Here is a tiny trained network, its code and every weight. The questions are about switching its units off for an input and a class, where a switched-off unit gives its printed mean instead of its output.

import numpy as np


def w(rows, s, z=0):
    codes = np.array(rows[::2]) - 128.0
    scale = np.full(codes.shape[1], s)
    scale[-1] = z or s
    return codes * scale


def norm(h):
    return h / np.sqrt((h * h).mean(-1, keepdims=True) + 1e-5)


def f(y):
    return np.maximum(y, 0)


def log_softmax(a):
    a = a - a.max(-1, keepdims=True)
    return a - np.log(np.exp(a).sum(-1, keepdims=True))


def net(x, mask):
    res = np.array(x, float).reshape(1, 5) / 4 @ E
    u = 0
    for l in range(2):
        y = f(norm(res) @ A[l][:, :-1].T + A[l][:, -1])
        res = res + np.where(mask[u : u + 11], y, B[l][:, -1]) @ B[l][:, :-1]
        u += 11
    return log_softmax(norm(res)[-1] @ U[:, :-1].T + U[:, -1])


A, B = {}, {}
E = w([
[195,191,86,92],'x0',
[122,66,73,254],'x1',
[126,127,128,125],'x2',
[89,73,91,40],'x3',
[131,125,127,128],'x4',
],0.0057)
A[0] = w([
[108,91,93,196,154],'L0N1',
[57,174,157,105,110],'L0N2',
[114,78,64,132,128],'L0N3',
[83,82,175,161,178],'L0N4',
[112,80,228,136,252],'L0N5',
[105,101,245,79,40],'L0N6',
[107,92,156,60,176],'L0N7',
[99,138,110,135,141],'L0N8',
[115,141,65,95,85],'L0N9',
[61,48,157,113,123],'L0N10',
[179,104,79,87,164],'L0N11',
],0.012,0.003)
B[0] = w([
[160,168,97,129,254],'L0N1',
[111,120,190,91,187],'L0N2',
[78,67,186,170,212],'L0N3',
[232,96,105,176,233],'L0N4',
[119,81,245,136,251],'L0N5',
[39,94,202,107,220],'L0N6',
[174,106,65,51,237],'L0N7',
[133,111,170,126,147],'L0N8',
[59,119,158,124,179],'L0N9',
[166,69,2,145,240],'L0N10',
[65,141,158,173,209],'L0N11',
],0.0087,0.0055)
A[1] = w([
[104,194,158,57,253],'L1N1',
[131,180,108,215,193],'L1N2',
[137,198,132,215,60],'L1N3',
[151,168,196,105,35],'L1N4',
[57,48,127,175,140],'L1N5',
[135,2,157,157,199],'L1N6',
[166,140,214,141,134],'L1N7',
[102,73,186,124,52],'L1N8',
[162,123,104,145,140],'L1N9',
[117,125,111,70,161],'L1N10',
[163,156,221,132,116],'L1N11',
],0.012,0.0041)
B[1] = w([
[191,162,46,144,193],'L1N1',
[141,117,176,52,194],'L1N2',
[194,74,175,119,171],'L1N3',
[102,254,157,134,148],'L1N4',
[117,229,120,72,206],'L1N5',
[74,180,144,144,251],'L1N6',
[51,173,102,206,168],'L1N7',
[68,173,205,106,165],'L1N8',
[67,71,102,114,157],'L1N9',
[202,8,93,151,163],'L1N10',
[114,185,39,153,165],'L1N11',
],0.0084,0.011)
U = w([
[38,177,185,121,255],'0',
[207,237,88,111,74],'1',
[164,93,188,239,107],'2',
[251,73,197,100,132],'3',
[75,16,148,18,84],'4',
[181,104,17,18,81],'5',
[85,6,27,182,54],'6',
],0.017,0.0043)

Each question gives the input, the list of numbers given to net, and the class t.
The units are the neurons (one row each of A and B). Each row of codes is followed by its name. A weight is (code - 128) times the scale printed after its matrix; where a second scale follows, it is the last column's (A, B and U).
mask holds one flag per neuron, layer by layer. A switched-off neuron (its flag False) gives its mean, the last column of its row in B, instead of its output. The means were averaged over made-up inputs and are rounded, as every weight is.
A unit's drop is (log p(t) with every unit on - log p(t) with that unit switched off) / (log p(t) with every unit on - log p(t) with every unit switched off).
The circuit of an input: a set's keep is (log p(t) with only the set's units on - log p(t) with every unit switched off) / (log p(t) with every unit on - log p(t) with every unit switched off). Starting from the 12 units with the biggest drops (on a tie, the unit counted first), units are removed one at a time, each time the one whose removal leaves the highest keep (on an exact tie, the one counted first), for as long as the keep stays at least 0.8.
units of the circuit, in order: the units of the circuit, biggest drop first
most important unit: the unit with the biggest drop
top k neurons: the k neurons with the biggest drops, biggest first
drop when u is switched off: that unit's drop, to one decimal
input [-7,2,-2,3,-1], class 6: units of the circuit, in order	L0N10
input [-2,1,-5,5,4], class 6: top 2 neurons	L0N10; L1N2
input [-1,3,8,5,-4], class 6: top 2 neurons	L0N10; L0N6
input [4,-5,0,1,2], class 5: top 4 neurons	L0N5; L0N7; L1N10; L1N6
input [-7,2,-8,-2,-1], class 2: top 2 neurons	L0N4; L0N5
input [6,1,-5,0,2], class 3: top 2 neurons	L0N5; L0N6
input [1,-4,1,0,-3], class 1: top 3 neurons	L0N10; L1N1; L0N3
input [-4,0,6,1,-6], class 4: units of the circuit, in order	L0N10; L0N5; L1N5
input [8,7,5,1,3], class 0: top 2 neurons	L0N3; L0N4
input [7,1,-2,-5,6], class 3: top 3 neurons	L0N5; L1N3; L0N6
input [-2,5,2,0,8], class 2: top 3 neurons	L0N4; L0N7; L0N1
input [3,7,2,7,-8], class 0: top 2 neurons	L0N3; L1N5
input [5,1,-4,7,-5], class 0: top 2 neurons	L0N11; L0N3
input [7,8,2,-3,6], class 3: most important unit	L1N2
input [-7,2,-1,1,-3], class 6: top 3 neurons	L0N10; L0N4; L1N9
input [0,2,5,3,-8], class 6: top 4 neurons	L0N10; L0N5; L0N6; L1N8
input [-3,5,2,0,0], class 2: top 4 neurons	L0N4; L0N7; L0N3; L1N6
input [1,3,6,0,3], class 3: drop when L1N3 is switched off	0.6
input [2,-6,-2,4,-8], class 5: drop when L0N3 is switched off	0.2
input [7,8,-2,-7,0], class 3: most important unit	L1N2
input [4,4,2,-2,-3], class 3: drop when L1N8 is switched off	0.0
input [5,4,2,2,-5], class 0: drop when L0N3 is switched off	0.1
